Rows, each with roughly how far along a hidden order it lies (0 to 20):
.23,-.06,-.37,.17,-.32,.32,.19,-.04,.60,.17,.50,.05,.41,-.48,.12,-.07,-.04 | 20
-.26,-.06,-.12,.15,-.31,-.35,.02,.08,-.23,.22,-.29,.00,.00,-.26,-.36,-.32,.19 | 12
-.24,.00,-.08,-.09,.07,.46,.01,-.03,.36,-.24,.39,.17,.18,-.17,.37,.16,-.22 | 10
.05,-.10,-.47,.07,-.10,.28,.15,.10,.17,.20,-.06,.05,.24,-.33,.17,-.42,.12 | 14
-.25,.11,-.07,.13,.13,-.04,-.18,.10,.09,.11,-.18,.12,-.07,-.12,.03,-.26,.09 | 9
-.54,.10,-.13,.00,.08,-.36,.26,.22,-.21,.46,.16,.33,-.10,-.15,.00,-.04,.29 | 0
.29,-.10,.08,.11,-.27,.66,-.09,-.04,.04,-.50,-.29,.00,-.22,-.18,-.26,-.24,-.24 | 16
.24,-.06,.19,.12,.11,.14,.01,.04,.19,-.06,-.31,.22,-.12,.24,.01,-.16,.12 | 6
-.37,.05,-.02,-.15,.54,.07,-.22,.09,.07,.03,.17,.05,-.14,.13,.33,.25,-.07 | 14
.09,-.21,-.08,.14,-.03,.49,-.15,.11,.03,-.10,-.33,-.09,-.21,-.01,-.06,-.38,.01 | 15
.05,.10,.14,.03,.49,.56,-.15,.26,-.36,-.25,-.19,.09,-.61,.17,.08,-.20,.10 | 5
.09,-.12,-.23,.11,.04,.18,-.05,.09,.27,.12,-.17,.03,.11,-.19,.21,-.25,.07 | 16

.04,.19,.28,-.19,.39,.36,-.01,.11,.10,-.19,.11,-.11,.04,-.43,-.07,-.81,-.02,.22,.09,.25,-.25,.15,-.16,-.06,-.03,-.39,.02,-.83 | 2
-.16,.01,-.05,-.11,.10,-.06,.04,.15,.07,-.23,-.08,-.06,.03,-.16,.01,-.02,.11,.08,.18,.18,-.11,-.25,-.11,-.02,-.03,.16,.24,-.38 | 2
-.07,-.21,-.32,.07,-.39,-.42,-.01,-.04,-.15,.16,-.17,.14,.00,.24,.12,.46,.00,-.23,.18,-.28,.31,-.32,.10,.10,-.01,.65,.01,.99 | 20
-.03,-.20,-.25,.11,-.28,-.33,-.01,-.07,-.10,.17,-.10,.13,-.01,.29,.12,.45,.00,-.17,.00,-.27,.26,-.20,.12,.09,.02,.36,-.11,.65 | 17
.12,.01,.30,-.07,.19,.38,-.06,-.06,-.01,.02,.08,-.03,.02,-.21,-.08,-.70,-.10,.02,-.06,.06,-.13,.35,-.05,-.09,.02,-.33,-.23,-.38 | 11
.04,.01,.14,-.03,.30,.38,-.03,.13,.14,-.10,.18,-.06,.02,-.32,-.06,-.55,-.07,.18,-.30,.18,-.13,.25,-.09,-.06,-.01,-.42,-.19,-.54 | 0
.10,.07,.40,-.13,.11,.38,-.07,-.08,-.06,.03,.00,-.04,.05,-.22,-.09,-.78,-.11,-.03,.12,.10,-.16,.38,-.08,-.12,.02,-.21,-.20,-.32 | 16
.07,.10,.26,-.13,.14,.13,-.05,-.07,-.10,.04,-.05,-.02,.03,-.14,-.02,-.64,-.06,-.06,.23,-.03,-.11,.21,-.04,-.06,.01,-.08,-.10,-.24 | 16

New part:
-.14,.10,.02,-.28,-.07,-.31,-.22,.24,.00,.10,-.20,-.04,.51,-.77,.00,.03 | 5
-.32,-.01,.09,.14,-.05,-.09,.15,.18,-.44,.18,-.06,-.14,.43,-.51,-.02,.07 | 6
-.26,.07,.45,.14,-.05,-.31,-.10,.64,-.51,.09,.05,-.16,.75,-.58,.05,.06 | 0
-.13,.06,.36,-.32,-.33,-.17,-.12,.22,.47,.13,-.45,-.04,.76,-.54,.04,.03 | 4
-.23,.00,.66,.13,-.40,-.33,.01,.58,-.35,.26,.06,-.20,.84,-.67,.07,.03 | 0
-.28,-.04,.32,.18,.10,-.06,.12,.21,-.29,.08,.06,-.13,.31,-.24,.03,.15 | 4
-.15,-.06,.63,-.16,-.28,-.06,-.02,-.01,-.03,.11,-.24,-.07,.74,-.32,.15,.08 | 5
-.09,.07,-.19,-.03,-.13,-.20,.03,.04,.05,.18,.07,.04,-.48,-.36,.18,.00 | 20
-.10,.04,.00,-.17,-.03,-.24,-.14,.38,.05,.16,-.05,.01,.55,-.91,.03,-.01 | 10
-.18,.25,-.04,-.14,.16,-.23,-.28,.20,.24,-.13,-.17,-.08,-.29,-.02,.09,.17 | 8
-.32,.06,.14,.08,-.22,-.36,-.03,.43,-.55,.22,-.20,-.09,.36,-.76,-.15,.01 | 0
-.01,.05,.23,.09,-.35,-.36,-.11,.41,-.05,.24,.15,.00,.23,-.88,.22,-.02 | 12
-.14,.07,-.04,-.25,-.04,-.04,.01,.09,-.01,.17,-.01,-.11,.20,-.58,.30,.04 | 20
-.24,.16,.03,-.11,-.29,-.31,-.19,.25,-.32,.09,-.40,-.03,.48,-.55,-.17,.07 | 0
-.12,.01,.27,.15,-.04,-.24,-.18,.45,.07,.09,.12,.00,.33,-.54,.06,.03 | 4
-.23,.02,-.08,-.01,-.21,-.06,.21,.03,-.47,.21,-.05,-.08,-.08,-.48,.12,.01 | 17
-.24,.21,.14,-.09,-.18,-.34,-.24,.19,.01,-.03,-.29,-.05,-.02,-.28,.00,.13 | 4
